Below is a small trained network, with its code and all its weights. Each question gives an input and a class and asks what happens when units are switched off, that is, made to give their printed mean instead of their output.

import numpy as np


def w(rows, s, z=0):
    codes = np.array(rows[::2]) - 128.0
    scale = np.full(codes.shape[1], s)
    scale[-1] = z or s
    return codes * scale


def f(y):
    return np.maximum(y, 0)


def log_softmax(a):
    a = a - a.max(-1, keepdims=True)
    return a - np.log(np.exp(a).sum(-1, keepdims=True))


def net(x, mask):
    res = np.array(x, float).reshape(1, 8) / 4 @ E
    y = f(res @ A[0][:, :-1].T + A[0][:, -1])
    res = res + np.where(mask, y, B[0][:, -1]) @ B[0][:, :-1]
    return log_softmax(res[-1] @ U[:, :-1].T + U[:, -1])


A, B = {}, {}
E = w([
[134,213,175,186,147,189,210,112],'x0',
[156,91,92,185,137,74,228,210],'x1',
[183,47,151,123,55,100,115,140],'x2',
[181,94,145,148,56,193,178,120],'x3',
[112,174,150,115,71,52,116,74],'x4',
[171,121,252,175,142,128,132,151],'x5',
[111,2,153,168,148,148,115,54],'x6',
[228,120,134,53,143,72,164,55],'x7',
],0.0077)
A[0] = w([
[140,143,85,71,111,69,150,102,159],'neuron 1',
[69,50,71,163,133,159,165,177,167],'neuron 2',
[120,207,113,87,141,36,100,105,228],'neuron 3',
[120,69,143,96,129,58,9,93,230],'neuron 4',
[141,53,87,201,195,141,155,170,208],'neuron 5',
[87,171,111,136,103,156,132,170,252],'neuron 6',
[72,96,151,154,177,169,113,156,170],'neuron 7',
[141,63,139,89,164,144,116,138,131],'neuron 8',
[120,121,140,81,88,91,142,139,74],'neuron 9',
[133,116,170,207,214,176,94,154,138],'neuron 10',
[49,194,107,205,163,105,104,164,207],'neuron 11',
[97,192,126,145,142,172,106,99,157],'neuron 12',
[173,124,118,33,169,129,75,68,213],'neuron 13',
[115,100,106,136,77,168,101,163,188],'neuron 14',
[110,196,143,90,138,120,127,142,185],'neuron 15',
[144,194,192,126,112,230,170,82,146],'neuron 16',
[255,90,91,46,88,69,161,131,225],'neuron 17',
[92,96,222,158,82,129,23,102,170],'neuron 18',
[133,87,162,216,93,93,102,100,189],'neuron 19',
[150,67,92,136,108,180,181,199,216],'neuron 20',
[88,138,110,133,170,180,151,122,147],'neuron 21',
[109,123,65,111,60,158,110,167,222],'neuron 22',
[123,60,190,115,78,162,146,176,122],'neuron 23',
[170,150,159,140,44,72,220,125,172],'neuron 24',
[116,118,66,175,176,114,157,162,188],'neuron 25',
[192,136,162,121,50,63,231,147,186],'neuron 26',
[80,217,113,133,117,98,117,165,116],'neuron 27',
[123,183,103,139,81,94,70,109,217],'neuron 28',
[169,144,153,158,120,76,144,151,174],'neuron 29',
[150,170,95,123,148,136,144,181,125],'neuron 30',
[182,161,174,135,106,215,170,131,192],'neuron 31',
[148,68,191,131,105,107,108,99,155],'neuron 32',
[101,128,208,131,142,188,60,86,166],'neuron 33',
],0.009,0.0033)
B[0] = w([
[184,144,118,101,178,112,114,108,195],'neuron 1',
[114,44,44,178,76,63,161,140,213],'neuron 2',
[152,143,105,55,165,55,88,175,225],'neuron 3',
[64,121,106,42,115,93,136,60,254],'neuron 4',
[77,64,82,215,133,82,181,140,219],'neuron 5',
[180,153,81,129,59,125,127,200,202],'neuron 6',
[70,123,101,184,99,124,105,177,194],'neuron 7',
[86,133,137,145,137,89,150,106,174],'neuron 8',
[173,118,135,126,145,137,107,128,155],'neuron 9',
[107,109,116,187,97,114,109,146,201],'neuron 10',
[82,198,94,115,115,110,147,235,223],'neuron 11',
[130,133,182,103,137,214,108,171,188],'neuron 12',
[156,48,106,24,191,158,63,76,227],'neuron 13',
[137,86,122,135,23,153,146,120,182],'neuron 14',
[210,180,176,65,129,142,49,171,184],'neuron 15',
[155,101,181,161,172,211,77,170,216],'neuron 16',
[170,92,134,108,171,129,180,67,249],'neuron 17',
[41,155,165,116,85,141,111,80,222],'neuron 18',
[82,167,156,163,102,79,168,80,199],'neuron 19',
[126,94,98,173,111,130,164,108,213],'neuron 20',
[91,133,59,134,158,186,109,159,179],'neuron 21',
[199,69,81,90,54,148,98,141,203],'neuron 22',
[111,139,149,163,95,141,145,116,189],'neuron 23',
[212,185,196,174,169,122,207,118,220],'neuron 24',
[113,111,68,137,161,109,168,202,194],'neuron 25',
[202,160,170,155,174,112,230,95,233],'neuron 26',
[163,176,165,63,93,85,94,201,196],'neuron 27',
[148,155,155,44,82,116,116,138,195],'neuron 28',
[135,196,141,139,167,51,170,115,179],'neuron 29',
[111,152,105,121,113,73,143,160,173],'neuron 30',
[155,113,143,193,140,199,132,107,209],'neuron 31',
[108,160,139,113,118,68,128,74,199],'neuron 32',
[71,144,254,157,100,156,42,135,208],'neuron 33',
],0.0063,0.0097)
U = w([
[22,160,168,125,84,94,119,86,2],'0',
[145,84,92,32,219,93,120,44,198],'1',
[167,89,112,103,2,192,113,122,112],'2',
[142,214,122,72,130,91,114,229,81],'3',
[183,170,172,179,191,113,225,95,230],'4',
[89,73,34,192,95,110,183,180,195],'5',
[140,110,184,176,160,246,55,178,41],'6',
],0.0079,0.00085)

Each question gives the input, the list of numbers given to net, and the class t.
The units are the neurons (one row each of A and B). Each row of codes is followed by its name. A weight is (code - 128) times the scale printed after its matrix; where a second scale follows, it is the last column's (A, B and U).
mask holds one flag per neuron, in row order. A switched-off neuron (its flag False) gives its mean, the last column of its row in B, instead of its output. The means were averaged over made-up inputs and are rounded, as every weight is.
A unit's drop is (log p(t) with every unit on - log p(t) with that unit switched off) / (log p(t) with every unit on - log p(t) with every unit switched off).
The circuit of an input: a set's keep is (log p(t) with only the set's units on - log p(t) with every unit switched off) / (log p(t) with every unit on - log p(t) with every unit switched off). Starting from the 12 units with the biggest drops (on a tie, the unit counted first), units are removed one at a time, each time the one whose removal leaves the highest keep (on an exact tie, the one counted first), for as long as the keep stays at least 0.8.
circuit, biggest first: the units of the circuit, biggest drop first
k most important neurons: the k neurons with the biggest drops, biggest first
drop when u is switched off: that unit's drop, to one decimal
input [-3,-3,0,4,3,6,-5,-6], class 6: circuit, biggest first	neuron 4; neuron 33
input [5,-7,-2,-1,3,-3,7,-5], class 6: circuit, biggest first	neuron 16; neuron 12
input [-1,2,7,4,6,-3,7,1], class 4: circuit, biggest first	neuron 24; neuron 26
input [-6,-7,7,-5,-8,5,-6,-6], class 0: circuit, biggest first	neuron 18; neuron 4
input [-7,-5,8,-3,2,-1,7,-3], class 0: circuit, biggest first	neuron 18
input [-8,0,0,-7,2,-2,8,-3], class 0: circuit, biggest first	neuron 18; neuron 17
input [8,2,3,4,-8,4,1,-4], class 5: circuit, biggest first	neuron 5; neuron 2
input [-5,1,6,-4,2,3,1,-1], class 0: 2 most important neurons	neuron 18; neuron 19
input [8,-2,8,-3,-1,1,-4,-4], class 6: circuit, biggest first	neuron 16; neuron 31; neuron 4
input [5,-5,3,2,2,7,2,1], class 6: 2 most important neurons	neuron 16; neuron 33
input [7,-6,-1,-2,4,-4,-1,2], class 3: circuit, biggest first	neuron 3; neuron 15
input [-4,-1,2,1,1,2,2,-7], class 0: circuit, biggest first	neuron 18; neuron 19
input [0,-2,-8,2,1,-1,7,-3], class 6: 3 most important neurons	neuron 33; neuron 12; neuron 4
input [8,0,-4,2,6,6,8,-6], class 6: circuit, biggest first	neuron 16
input [2,1,-2,7,8,-3,3,-1], class 4: drop when neuron 24 is switched off	0.1
input [2,7,7,-6,8,1,4,-4], class 4: drop when neuron 24 is switched off	0.2
input [-6,-3,4,-3,-1,-8,-2,-7], class 2: drop when neuron 14 is switched off	0.2
